Below are the code and all the weights of a small trained network. Each question names an input and a target symbol and asks about switching units off, where a switched-off unit gives its printed mean instead of its output.

import numpy as np


def w(rows, s, z=0):
    codes = np.array(rows[::2]) - 128.0
    scale = np.full(codes.shape[1], s)
    scale[-1] = z or s
    return codes * scale


def softmax(a):
    e = np.exp(a - a.max(-1, keepdims=True))
    return e / e.sum(-1, keepdims=True)


def log_softmax(a):
    a = a - a.max(-1, keepdims=True)
    return a - np.log(np.exp(a).sum(-1, keepdims=True))


def net(x, mask):
    ids = ['ΛΠΨαδζηξτφω'.index(c) for c in x.split()]
    T = len(ids)
    res = E[ids] + P[:T]
    u = 0
    for l in range(3):
        r = res
        for j in range(2):
            rows = slice(4 * j, 4 * j + 4)
            q, k, v = (r @ M[l][rows].T for M in (Q, K, V))
            z = softmax(np.where(np.tri(T) > 0, q @ k.T / 4**0.5, -1e9)) @ v
            o = O[l][rows]
            res = res + np.where(mask[u + j], z, o[:, -1]) @ o[:, :-1]
        u += 2
    return log_softmax(res[-1] @ U[:, :-1].T + U[:, -1])


Q, K, V, O = {}, {}, {}, {}
E = w([
[64,195,131],'Λ',
[154,101,104],'Π',
[45,171,101],'Ψ',
[158,100,102],'α',
[157,108,101],'δ',
[59,188,87],'ζ',
[169,135,84],'η',
[157,103,102],'ξ',
[70,247,250],'τ',
[190,172,62],'φ',
[124,42,134],'ω',
],0.013)
P = w([
[158,149,253],'0',
[122,151,142],'1',
[118,162,144],'2',
[108,143,108],'3',
[108,139,99],'4',
[109,122,101],'5',
[101,118,66],'6',
[113,112,98],'7',
[90,56,74],'8',
],0.016)
Q[0] = w([
[123,105,36],'L0H1',
[185,81,126],'L0H1',
[144,125,170],'L0H1',
[119,102,99],'L0H1',
[192,67,99],'L0H2',
[96,103,110],'L0H2',
[6,137,41],'L0H2',
[96,112,108],'L0H2',
],0.014)
K[0] = w([
[174,7,99],'L0H1',
[212,112,166],'L0H1',
[100,187,199],'L0H1',
[143,97,124],'L0H1',
[210,36,42],'L0H2',
[110,123,103],'L0H2',
[37,169,69],'L0H2',
[112,138,87],'L0H2',
],0.011)
V[0] = w([
[93,66,80],'L0H1',
[253,64,118],'L0H1',
[50,135,191],'L0H1',
[255,147,177],'L0H1',
[20,40,161],'L0H2',
[211,152,55],'L0H2',
[197,238,37],'L0H2',
[125,163,119],'L0H2',
],0.007)
O[0] = w([
[118,160,20,108],'L0H1',
[162,79,79,19],'L0H1',
[151,164,168,236],'L0H1',
[158,41,174,74],'L0H1',
[173,254,41,182],'L0H2',
[85,39,109,7],'L0H2',
[48,49,181,142],'L0H2',
[112,133,152,178],'L0H2',
],0.0087,0.0019)
Q[1] = w([
[250,107,187],'L1H1',
[125,96,120],'L1H1',
[134,112,80],'L1H1',
[56,124,28],'L1H1',
[61,145,121],'L1H2',
[47,171,81],'L1H2',
[99,144,145],'L1H2',
[152,163,155],'L1H2',
],0.014)
K[1] = w([
[252,77,215],'L1H1',
[138,114,114],'L1H1',
[114,80,68],'L1H1',
[45,126,7],'L1H1',
[81,165,69],'L1H2',
[18,167,77],'L1H2',
[127,108,91],'L1H2',
[123,81,133],'L1H2',
],0.011)
V[1] = w([
[72,97,254],'L1H1',
[88,227,171],'L1H1',
[148,205,138],'L1H1',
[151,71,115],'L1H1',
[122,67,79],'L1H2',
[172,158,195],'L1H2',
[159,77,59],'L1H2',
[159,140,177],'L1H2',
],0.0084)
O[1] = w([
[39,52,86,173],'L1H1',
[98,157,72,254],'L1H1',
[152,193,1,197],'L1H1',
[129,115,175,60],'L1H1',
[67,122,130,27],'L1H2',
[199,100,118,195],'L1H2',
[71,105,119,13],'L1H2',
[171,94,149,166],'L1H2',
],0.0072,0.0078)
Q[2] = w([
[126,96,101],'L2H1',
[185,115,60],'L2H1',
[76,117,224],'L2H1',
[105,36,4],'L2H1',
[151,91,4],'L2H2',
[85,87,102],'L2H2',
[153,183,171],'L2H2',
[144,61,88],'L2H2',
],0.0034)
K[2] = w([
[110,141,158],'L2H1',
[111,175,233],'L2H1',
[109,46,1],'L2H1',
[91,244,201],'L2H1',
[55,98,94],'L2H2',
[120,111,159],'L2H2',
[134,165,110],'L2H2',
[138,28,42],'L2H2',
],0.0036)
V[2] = w([
[136,162,134],'L2H1',
[147,68,253],'L2H1',
[148,93,106],'L2H1',
[56,204,201],'L2H1',
[175,85,154],'L2H2',
[134,131,87],'L2H2',
[165,143,193],'L2H2',
[117,131,147],'L2H2',
],0.0068)
O[2] = w([
[94,92,119,166],'L2H1',
[182,123,158,19],'L2H1',
[129,153,163,153],'L2H1',
[188,4,2,2],'L2H1',
[135,188,141,134],'L2H2',
[130,104,146,188],'L2H2',
[31,206,94,114],'L2H2',
[123,133,107,91],'L2H2',
],0.0054,0.0046)
U = w([
[151,98,106,44],'Λ',
[140,130,174,97],'Π',
[98,155,60,57],'Ψ',
[140,128,181,111],'α',
[134,125,173,93],'δ',
[91,58,58,130],'ζ',
[89,79,173,175],'η',
[139,128,177,113],'ξ',
[248,69,93,1],'τ',
[64,12,170,130],'φ',
[154,254,148,185],'ω',
],0.0083,0.009)

Each question gives the input, a string of symbols that net reads in full, and the target symbol t.
The units are the heads (4 rows each of Q, K, V and O). Each row of codes is followed by its name. A weight is (code - 128) times the scale printed after its matrix; where a second scale follows, it is the last column's (O and U).
mask holds one flag per head, layer by layer. A switched-off head (its flag False) gives its mean, the last column of its rows in O, instead of its output. The means were averaged over made-up inputs and are rounded, as every weight is.
A unit's drop is (log p(t) with every unit on - log p(t) with that unit switched off) / (log p(t) with every unit on - log p(t) with every unit switched off).
The circuit of an input: a set's keep is (log p(t) with only the set's units on - log p(t) with every unit switched off) / (log p(t) with every unit on - log p(t) with every unit switched off). Starting from all 6 units, units are removed one at a time, each time the one whose removal leaves the highest keep (on an exact tie, the one counted first), for as long as the keep stays at least 0.8.
circuit, biggest first: the units of the circuit, biggest drop first
unit that matters most: the unit with the biggest drop
which heads matter: for each layer, one digit per head in row order, 1 if its drop is at least 0.15 and else 0, layers parted by /
input φ ζ ξ, target φ: circuit, biggest first	(L0H2, L1H1)
input Ψ τ δ φ α φ φ α, target φ: unit that matters most	L0H2
input τ δ φ, target τ: circuit, biggest first	(L1H2, L0H1)
input τ ζ ω φ ζ ζ ω ω α, target ω: circuit, biggest first	(L1H1, L0H1)
input τ ζ φ, target τ: which heads matter	11 / 01 / 01
input ζ Π Π, target ζ: circuit, biggest first	(L1H1, L0H1)
input ζ τ ζ, target Ψ: circuit, biggest first	(L1H1, L2H1, L0H1)
input φ ω η, target φ: which heads matter	11 / 10 / 00
input ζ τ ω ζ τ τ, target ζ: circuit, biggest first	(L1H1, L2H1)
input Λ τ ω ω ζ ω τ, target Ψ: which heads matter	10 / 10 / 00
input ζ ζ δ, target ζ: which heads matter	10 / 10 / 10
input η ω δ ω δ ω, target ω: circuit, biggest first	(L1H1, L0H2, L0H1, L2H2)
input ζ Ψ α, target ζ: circuit, biggest first	(L1H1, L0H1, L2H1)
input ω ξ ζ τ ω ζ Λ η, target ζ: unit that matters most	L2H1
input φ η τ τ δ, target τ: which heads matter	10 / 01 / 10
input ξ φ ω ζ ω τ ω Λ ξ, target ω: which heads matter	11 / 10 / 00
input ζ ζ α ξ, target ζ: circuit, biggest first	(L2H1, L0H1)
input τ ζ ω α ω α ω, target ω: which heads matter	11 / 11 / 00
input δ η ω τ ω τ ω α τ, target ζ: circuit, biggest first	(L1H1, L0H1, L2H1)
input φ φ ω φ ω ω ω Π Ψ, target ω: circuit, biggest first	(L1H1, L0H2)
input Ψ ω δ, target Ψ: which heads matter	11 / 10 / 10
input ω ζ ω Π ζ τ φ, target ζ: which heads matter	01 / 00 / 10
